Below is a small trained network, with its code and all its weights. Each question gives an input and a class and asks what happens when units are switched off, that is, made to give their printed mean instead of their output.

import numpy as np


def w(rows, s, z=0):
    codes = np.array(rows[::2]) - 128.0
    scale = np.full(codes.shape[1], s)
    scale[-1] = z or s
    return codes * scale


def f(y):
    return y / 2 * (1 + np.tanh(0.7978845608 * (y + 0.044715 * y**3)))


def log_softmax(a):
    a = a - a.max(-1, keepdims=True)
    return a - np.log(np.exp(a).sum(-1, keepdims=True))


def net(x, mask):
    res = np.array(x, float).reshape(1, 6) / 4 @ E
    y = f(res @ A[0][:, :-1].T + A[0][:, -1])
    res = res + np.where(mask, y, B[0][:, -1]) @ B[0][:, :-1]
    return log_softmax(res[-1] @ U[:, :-1].T + U[:, -1])


A, B = {}, {}
E = w([
[133,138,130,130,130,133],'x0',
[68,123,127,81,230,88],'x1',
[121,102,141,113,112,117],'x2',
[105,191,245,101,114,138],'x3',
[132,125,128,109,116,114],'x4',
[112,109,144,143,132,132],'x5',
],0.013)
A[0] = w([
[142,117,79,165,127,101,189],'n1',
[113,77,69,129,128,115,20],'n2',
[106,179,183,84,133,145,2],'n3',
[84,105,125,74,245,70,3],'n4',
[160,123,94,112,140,121,116],'n5',
[112,76,43,123,149,155,105],'n6',
],0.011,0.0036)
B[0] = w([
[85,172,209,88,110,130,200],'n1',
[159,65,227,172,185,79,186],'n2',
[212,227,147,196,221,80,204],'n3',
[220,67,12,179,41,159,254],'n4',
[116,74,202,82,179,126,154],'n5',
[150,155,150,112,255,52,228],'n6',
],0.007,0.0095)
U = w([
[129,178,229,135,209,1,28],'0',
[190,113,8,180,37,168,98],'1',
[49,174,72,98,133,91,255],'2',
],0.0071,0.008)

Each question gives the input, the list of numbers given to net, and the class t.
The units are the neurons (one row each of A and B). Each row of codes is followed by its name. A weight is (code - 128) times the scale printed after its matrix; where a second scale follows, it is the last column's (A, B and U).
mask holds one flag per neuron, in row order. A switched-off neuron (its flag False) gives its mean, the last column of its row in B, instead of its output. The means were averaged over made-up inputs and are rounded, as every weight is.
A unit's drop is (log p(t) with every unit on - log p(t) with that unit switched off) / (log p(t) with every unit on - log p(t) with every unit switched off).
The circuit of an input: a set's keep is (log p(t) with only the set's units on - log p(t) with every unit switched off) / (log p(t) with every unit on - log p(t) with every unit switched off). Starting from all 6 units, units are removed one at a time, each time the one whose removal leaves the highest keep (on an exact tie, the one counted first), for as long as the keep stays at least 0.8.
circuit, biggest first: the units of the circuit, biggest drop first
most important unit: the unit with the biggest drop
top k neurons: the k neurons with the biggest drops, biggest first
drop of u: that unit's drop, to one decimal
input [6,3,-5,3,-7,1], class 2: top 2 neurons => n6, n2
input [-4,2,-5,-5,-6,7], class 0: circuit, biggest first => n6
input [1,4,-4,2,7,2], class 1: circuit, biggest first => n4, n6
input [5,8,-7,-8,-6,-7], class 0: top 4 neurons => n6, n2, n5, n1
input [-8,6,4,5,-1,-1], class 2: top 2 neurons => n4, n2
input [7,-4,6,-5,8,0], class 2: top 2 neurons => n4, n3
input [5,7,0,-8,-6,-4], class 0: top 2 neurons => n6, n2
input [-3,7,-6,6,7,-3], class 1: top 2 neurons => n4, n6
input [-6,-5,4,-3,-7,-3], class 2: top 2 neurons => n4, n1
input [6,7,5,5,3,4], class 1: top 2 neurons => n4, n6
input [-2,5,6,-2,8,-6], class 1: drop of n4 => 0.9
input [7,7,8,1,-4,-1], class 1: drop of n4 => 0.5
input [-7,7,6,-3,8,2], class 1: drop of n4 => 1.3
input [6,7,-5,-2,4,-5], class 1: most important unit => n4
